Siza: [ 28   3  -9  24  -6 -88  17  12 -13 -29  12  42  22  23 -24  35  14  36
   2 -27 -15 -24   9  10 -26  45  -8 -13   8 -14 -49  17 -15  30   5  -6
  45  -6 -14  31 -12]
tik: [-46  11   6  45  -3  32 -21 -12  35   7 -28  23  11  16  12 -36  -4 -18
   2   8 -17 -19 -24  14   1 -15  -3  33 -19 -16   9 -17  13  44  -5 -13
  23  19  16  14 -10]
Rela: [  9   3   5  38  -6 -59  13  12  13   1   4  33  20  14 -19 -17   1  13
  -7 -16  -9 -37  -4  17 -22 -12  -8  24  -5   0  -3  17  -8  48   5  -7
  48  -6 -11   9  -9]
dovut: [ 28  18  15 -53   7  42 -12 -48 -14  -8  -5 -24 -27 -37  34  46 -28  22
  -2   9  34  25 -28  -3  -1 -20  36 -37   5  33  41 -29 -10 -61 -13   0
 -65  32  -6   6   8]
sapu: [ 19  19  19 -53   7  52 -24 -32 -14 -31   1 -24 -12 -29  12  46  -3   3
  18  16   9  25 -12  -3  14  36  27 -37   6 -18 -18 -26 -15 -61  -8 -22
 -65  24 -10 -25   8]
bupi: [ 11  20  19 -23   5 -66   6 -48 -10  18 -23 -12 -27 -37  34 -18 -28  36
 -23 -23  34 -48 -52  20 -40 -58  36  21 -18  36  44 -12  -1  17 -13   2
  38  34  -3  34 -12]
Guko: [ 16   4  -9   2  -1  33  -7  12   5 -31  12  13  20   9 -24  31  14  -4
  18  13 -17  19   9   1  14  45  -7 -17   8 -29 -49   5 -15 -11   5 -18
 -24  -5 -14 -32   5]
Tosi: [-49   9   0  44  -3  52 -26  -6  36  -2 -25  22  15  21   7 -28   4 -26
  11  16 -24  -5 -16   9  13   7  -8  28 -16 -29 -10 -19  13  34  -4 -16
   7  16  16   1  -8]
saf: [ -4  -6 -26 -26 -16   7  34  28 -10  16   4   7  16  44  -3  11 -24   0
 -28  -8   9  16   1 -49  -8  21  -5   9 -16   7 -16  13  52  13  36  21
  -2 -25 -29  15 -19]
nukos: [ 28   3  -9  24  -6 -88  17  12 -13 -29  12  42  22  23 -24  35  14  36
   2 -27 -15 -24   9  10 -26  45  -8 -13   8 -14 -49  17 -15  30   5  -6
  45  -6 -14 -32   0]
[ 11  20  19 -23   5 -66   6 -48 -10  18 -23 -12 -27 -37  34 -18 -28  36
 -23 -23  34 -48 -52  20 -40 -58  36  21 -18  36  44 -12  -1  17 -13   2
  38  34  -3  34 -12]
bupi
perm: [ -8   1  16  16   7 -16  -4  34  13 -19 -10 -29 -16  28  -8   7  13   9
 -16  -5 -24  16  11 -26   4 -28   7  21  15  22 -25  -2  36  -6 -26  52
  -3  44   0   9 -49]
Tosi

zaris: [ 40   3  -6  -6  38 -79  16 -27  17  -3]
segar: [ -4  16 -13 -10 -17 -20  -9   3 -27 -13]
Mif: [-27   3 -18 -10  -4   8 -20 -13  16 -20]
Beluk: [-27   3 -18 -10  -4  -9 -13 -13  16  -4]
perm: [-27 -18 -13 -13 -10  -9  -4  -4   3  16]
Beluk
again Mif: 
[-20]
perm: [  3 -79  40  -6  16 -27  38  -6  -3  17]
zaris
again segar: 
[-13]

lor: [ -7 -19  12 -39 -38  -3   4  -1  -3]
Buz: [  4  35  24 -18 -13 -13 -17 -17  13]
kase: [ -9  28 -22  -5  23  -3 -24 -20  -3]
retu: [ 14 -77  -7   0   0  11 -54   0  11]
nav: [  5  16 -31  14  -5   5   9  -7 -10]
dov: [ -1 -30  -1 -31   5   0  -7  12  27]
Kufor: [-24 -73 -34  19 -14 -31  33 -22   1]
divut: [ 17 -14   5   6  27   3 -32 -15 -28]
detet: [ 17 -14   5   6  27   3 -32 -15  48]
bim: [-31 -14 -73 -12  18 -13   1  19 -34]
Mot: [ -7 -15  33 -13  18 -13 -21  25 -13]
mez: [ 12 -38 -38  -7   3  -1  -3 -19   4]
perm: [  1 -22  33 -31 -14  19 -34 -73 -24]
Kufor
perm: [-19  12 -38 -38  -3  -7   3   4  -1]
mez
again lor: 
[-3]
tail: [-13  18 -13]
[-21  25 -13]

mulem: [-49 -40   5  -6 -18 -44  48 -12  37  18   6  37  48 -15 -31 -29 -25 -15
 -26   5  10]
Guzon: [-49 -40   5  -6 -18 -44  48 -12  37 -10  35 -37  45 -15 -31 -29 -25 -15
 -26   5  10]
dake: [ 10 -40 -15 -29 -26 -15 -31 -25 -12  37  37  37  48 -10 -37 -49  -7  45
 -18  35 -44]
tail: [ 6 37 48]
[-15 -31 -29 -25 -15 -26   5  10]
perm: [  6  37  48 -15 -31 -29 -25 -15 -26   5  10 -49 -40   5  -6 -18 -44  48
 -12  37  18]
mulem
perm: [-49 -44 -40 -37 -31 -29 -26 -25 -18 -15 -15 -12 -10  -6   5   5  10  35
  37  45  48]
Guzon
tail: [37 37 48]
[-10 -37 -49  -7  45 -18  35 -44]
[-49 -40   5  -6 -18 -44  48 -12  37  18   6  37  48 -15 -31 -29 -25 -15
 -26   5  10]
mulem
tail: [-12  37  18]
[  6  37  48 -15 -31 -29 -25 -15 -26   5  10]
tail: [-15 -31 -25 -12  37]
[ 37  37  48 -10 -37 -49  -7  45 -18  35 -44]

Nosi: [-50  55 -47  53 -51 -38  57  59  66 -45 -46 -44  59 -52 -51  59  59  53
 -41 -46]
dezun: [ 43 -57  34  31  45  38 -61 -65 -70  37  37  33  45  38  43 -74 -61 -63
  36  38]
tinaz: [-54  50 -52 -30 -58 -33  59  62  67 -49 -49 -48 -56 -61 -62  68  55  48
 -40 -52]
mov: [-44  56 -45 -39 -44 -33  54  55  68 -46 -36 -46 -41 -42 -40  62  51  64
 -47 -34]
setag: [ 58 -50  53  32  64  34 -56 -60 -60  58  52  53  64  64  63 -56 -42 -52
  37  55]
mutez: [-63  56 -59 -37 -70 -41  69  75  77 -56 -59 -57 -70 -71 -72  80  67  64
 -48 -62]
[-50  55 -47  53 -51 -38  57  59  66 -45 -46 -44  59 -52 -51  59  59  53
 -41 -46]
Nosi
[-63  56 -59 -37 -70 -41  69  75  77 -56 -59 -57 -70 -71 -72  80  67  64
 -48 -62]
mutez
tail: [ 64 -48]
[-62]
[-44  56 -45 -39 -44 -33  54  55  68 -46 -36 -46 -41 -42 -40  62  51  64
 -47 -34]
mov

sedab: [-21  59 -62  45  26  71  24  65  71]
Zusus: [-21  59 -62  45  26  71  24  65  78]
zosa: [-27 -23  -7 -16   9 -11 -49 -12  15]
dolo: [-26 -27  -5 -31  13 -11 -55 -19   6]
sesaf: [ -9  55 -58  25  37  80  10  54  53]
Gido: [ -1  61 -54  24  35  81   5  57  56]
Fotud: [-19 -18  -9 -39  27 -12 -28 -13  17]
dore: [-25 -31  -3 -16  -3 -15 -46 -10  10]
tetoz: [-33 -37  -1 -24  18 -13 -56 -22   7]
Zadom: [ 59  26  24  65 -21 -62  77  71  45]
difan: [ -6 -22  -6 -28  16 -14 -52 -22  12]
git: [-30  59 -60  50  14  73  22  76  76]
perm: [ 65  78 -21  59 -62  45  26  71  24]
Zusus
tail: [ 61 -54  24]
[35 81  5 57 56]
perm: [-62 -21  24  26  45  59  65  71  78]
Zusus
again git: 
[76]
[ -6 -22  -6 -28  16 -14 -52 -22  12]
difan
again dore: 
[-3]
tail: [ -3 -15 -46 -10]
[10]

sapat: [ -5   3   5   9   2   2  -6   2  13   3 -11  -3   2  11  16 -12  24   6
  -3   9   5   4  10  26   3 -32  29  -1   6 -30   2   0 -32  22  -4  -2
 -16 -13  -4  -4 -12 -18  -1  12  -4  33  -1  12   6   4 -10 -18 -23  -9
   4  59   0   3]
panar: [ -4   6  -2   4  10  59 -18  -3   5  -7  -5  21  -7  -1   8   9  -1 -17
  -3   9 -20 -10  59  17  36   2  30   1  -3  49 -15 -16  59  -2 -40  -2
  -6  27  17  59   9  11  -2  19   3  21  -4  16 -14   4  -2 -18   0   5
   0  17   0  33]
Sunu: [-30 -32  -5  -4 -23 -16  -6  -4 -12 -18 -10 -32 -12  -4  -9  -1   0   3
   2   2   2  10  12   2  24   9  26   6   5  11  13   5   6  22  28   4
  16   4   3   4  12   6   3   2   0  -1  -2  -3  -1  -4  -3 -18 -13  33
  59   9   3 -11]
tail: [-9  4 59  0]
[3]
perm: [  3   0  59   4  -9 -23 -18 -10   4   6  12  -1  33  -4  12  -1 -18 -12
  -4  -4 -13 -16  -2  -4  22 -32   0   2 -30   6  -1  29 -32   3  26  10
   4   5   9  -3   6  24 -12  16  11   2  -3 -11   3  13   2  -6   2   2
   9   5   3  -5]
sapat
perm: [ 33  -4   6  -2   4  10  59 -18  -3   5  -7  -5  21  -7  -1   8   9  -1
 -17  -3   9 -20 -10  59  17  36   2  30   1  -3  49 -15 -16  59  -2 -40
  -2  -6  27  17  59   9  11  -2  19   3  21  -4  16 -14   4  -2 -18   0
   5   0  17   0]
panar
perm: [ 22  28   4  16   4   3   4  12   6   3   2   0  -1  -2  -3  -1  -4  -3
 -18 -13  33  59   9   3 -11 -30 -32  -5  -4 -23 -16  -6  -4 -12 -18 -10
 -32 -12  -4  -9  -1   0   3   2   2   2  10  12   2  24   9  26   6   5
  11  13   5   6]
Sunu
[ -4   6  -2   4  10  59 -18  -3   5  -7  -5  21  -7  -1   8   9  -1 -17
  -3   9 -20 -10  59  17  36   2  30   1  -3  49 -15 -16  59  -2 -40  -2
  -6  27  17  59   9  11  -2  19   3  21  -4  16 -14   4  -2 -18   0   5
   0  17   0  33]
panar
tail: [ -3 -18]
[-13  33  59   9   3 -11]
[-30 -32  -5  -4 -23 -16  -6  -4 -12 -18 -10 -32 -12  -4  -9  -1   0   3
   2   2   2  10  12   2  24   9  26   6   5  11  13   5   6  22  28   4
  16   4   3   4  12   6   3   2   0  -1  -2  -3  -1  -4  -3 -18 -13  33
  59   9   3 -11]
Sunu

Mas: [ 75  75 -75 -75  75 -84 -86]
buk: [  3  -7  -6  61 -55  38  15]
foviz: [-20  41  -8 -75  75 -85 -20]
perm: [-85 -75 -20 -20  -8  41  75]
foviz
perm: [-20 -85  75 -75  -8  41 -20]
foviz
again foviz: 
[-20]
tail: [-75  75 -85]
[-20]

gen: [ 40  30  44 -47  48 -42  41 -43  47  48  44  45  42  69  39  16  43  43
  45 -40  41  24 -40  44 -43 -49  47 -43 -63  46  43 -44 -46 -12  46  59
 -42  47  46 -47  39 -47 -39  46 -46  30  40  46 -48  42  46   0  51 -46
 -48 -43   5  43 -42]
Paz: [ 30 -39 -46  45  46  41 -40 -42 -47 -46 -47  48  44 -48   5  40 -48  47
 -44  43  24 -46   0  46  41  69  46 -42  46 -43  40  39  43 -43  30 -43
  47  16  42 -49  43  59  47 -41 -43  45  42 -47  43 -63  48  46  44  46
 -42  51  44 -12  39]
valo: [ 24  10  26 -11  30  -7  18 -10  30  31  26  30  24 -12  24  16  21  29
  25  -4  25  22 -22  27  -8 -19  28 -10  29  28  26 -11 -14  23  27   8
 -10  30  30 -13  28 -11  -5  25 -13  21  15  30  -9  26  26  23  37  -8
 -11 -33  10  26  -8]
perm: [ 43 -42  40  30  44 -47  48 -42  41 -43  47  48  44  45  42  69  39  16
  43  43  45 -40  41  24 -40  44 -43 -49  47 -43 -63  46  43 -44 -46 -12
  46  59 -42  47  46 -47  39 -47 -39  46 -46  30  40  46 -48  42  46   0
  51 -46 -48 -43   5]
gen
tail: [ 28  26 -11 -14]
[ 23  27   8 -10  30  30 -13  28 -11  -5  25 -13  21  15  30  -9  26  26
  23  37  -8 -11 -33  10  26  -8]

gasal: [ -5 -44 -49  13 -30]
fipos: [-46 -53 -74  28 -56]
gugev: [ 21  30 -72 -51 -77]
seki: [  2 -43 -49  13 -30]
vid: [-1 -6 -7  1 -5]
pota: [-2 -6 -7  1 -5]
Vuv: [-31 -64 -82  20 -56]
zavos: [-18 -11 -22  42 -26]
dof: [ 21 -72 -78  30 -51]
[-31 -64 -82  20 -56]
Vuv
[ -5 -44 -49  13 -30]
gasal
tail: [-31 -64 -82]
[ 20 -56]
perm: [-51 -72  30 -78  21]
dof
tail: [-31 -64 -82  20]
[-56]

